Below is a small trained network, with its code and all its weights. Each question gives an input and a class and asks what happens when units are switched off, that is, made to give their printed mean instead of their output.

import numpy as np


def w(rows, s, z=0):
    codes = np.array(rows[::2]) - 128.0
    scale = np.full(codes.shape[1], s)
    scale[-1] = z or s
    return codes * scale


def f(y):
    return np.maximum(y, 0)


def log_softmax(a):
    a = a - a.max(-1, keepdims=True)
    return a - np.log(np.exp(a).sum(-1, keepdims=True))


def net(x, mask):
    res = np.array(x, float).reshape(1, 6) / 4 @ E
    y = f(res @ A[0][:, :-1].T + A[0][:, -1])
    res = res + np.where(mask, y, B[0][:, -1]) @ B[0][:, :-1]
    return log_softmax(res[-1] @ U[:, :-1].T + U[:, -1])


A, B = {}, {}
E = w([
[140,183,88,79,106,160,94],'x0',
[249,34,54,209,155,146,165],'x1',
[84,90,111,96,135,195,193],'x2',
[78,100,111,221,45,158,159],'x3',
[60,79,75,144,143,39,126],'x4',
[92,89,25,109,162,137,147],'x5',
],0.012)
A[0] = w([
[113,187,101,104,152,27,89,122],'N1',
[115,171,79,196,59,8,79,195],'N2',
[225,56,185,135,183,144,129,253],'N3',
[70,67,1,130,94,148,171,241],'N4',
[210,138,120,114,207,119,202,161],'N5',
[116,64,208,241,93,152,176,198],'N6',
],0.0087,0.0041)
B[0] = w([
[124,70,170,94,122,113,85,205],'N1',
[157,89,211,146,152,149,89,217],'N2',
[160,166,104,134,104,66,192,242],'N3',
[86,50,71,140,172,214,94,249],'N4',
[159,184,124,78,244,104,156,208],'N5',
[79,162,129,194,114,38,161,251],'N6',
],0.012,0.013)
U = w([
[56,221,154,39,77,161,105,253],'0',
[53,69,91,226,121,129,203,100],'1',
[173,204,104,245,85,124,101,97],'2',
[194,187,56,88,180,114,161,132],'3',
[151,54,171,126,118,105,118,58],'4',
[114,75,32,101,158,222,103,105],'5',
],0.012,0.0047)

Each question gives the input, the list of numbers given to net, and the class t.
The units are the neurons (one row each of A and B). Each row of codes is followed by its name. A weight is (code - 128) times the scale printed after its matrix; where a second scale follows, it is the last column's (A, B and U).
mask holds one flag per neuron, in row order. A switched-off neuron (its flag False) gives its mean, the last column of its row in B, instead of its output. The means were averaged over made-up inputs and are rounded, as every weight is.
A unit's drop is (log p(t) with every unit on - log p(t) with that unit switched off) / (log p(t) with every unit on - log p(t) with every unit switched off).
The circuit of an input: a set's keep is (log p(t) with only the set's units on - log p(t) with every unit switched off) / (log p(t) with every unit on - log p(t) with every unit switched off). Starting from all 6 units, units are removed one at a time, each time the one whose removal leaves the highest keep (on an exact tie, the one counted first), for as long as the keep stays at least 0.8.
circuit, biggest first: the units of the circuit, biggest drop first
unit that matters most: the unit with the biggest drop
top k neurons: the k neurons with the biggest drops, biggest first
drop when u is switched off: that unit's drop, to one decimal
input [2,8,1,2,-5,3], class 3: top 2 neurons => N5, N3
input [-7,-7,-2,5,-3,-8], class 2: circuit, biggest first => N4, N6
input [-5,-4,3,6,-8,-5], class 2: circuit, biggest first => N4, N6
input [1,3,-7,-5,-1,-8], class 3: circuit, biggest first => N5
input [7,-8,4,0,5,3], class 5: top 3 neurons => N4, N6, N3
input [-2,2,-3,-5,2,-7], class 3: circuit, biggest first => N3, N5
input [1,0,-2,-1,2,1], class 4: circuit, biggest first => N4, N5, N6
input [-1,8,1,2,-2,-5], class 2: top 4 neurons => N6, N4, N3, N1
input [-4,0,0,3,-7,-1], class 2: top 2 neurons => N4, N1
input [-8,-2,2,-8,5,1], class 3: circuit, biggest first => N2, N4
input [5,1,-4,-7,4,-3], class 4: top 2 neurons => N1, N2
input [0,-8,-8,1,2,-3], class 4: top 2 neurons => N2, N1
input [1,-1,-3,3,5,-6], class 4: top 2 neurons => N2, N3
input [5,4,-6,4,-4,5], class 5: unit that matters most => N6
input [4,-7,6,8,1,-4], class 1: drop when N5 is switched off => 0.9
input [-7,2,8,-6,-7,-4], class 3: drop when N2 is switched off => 0.0
input [6,-3,5,1,-6,5], class 5: drop when N6 is switched off => 0.1
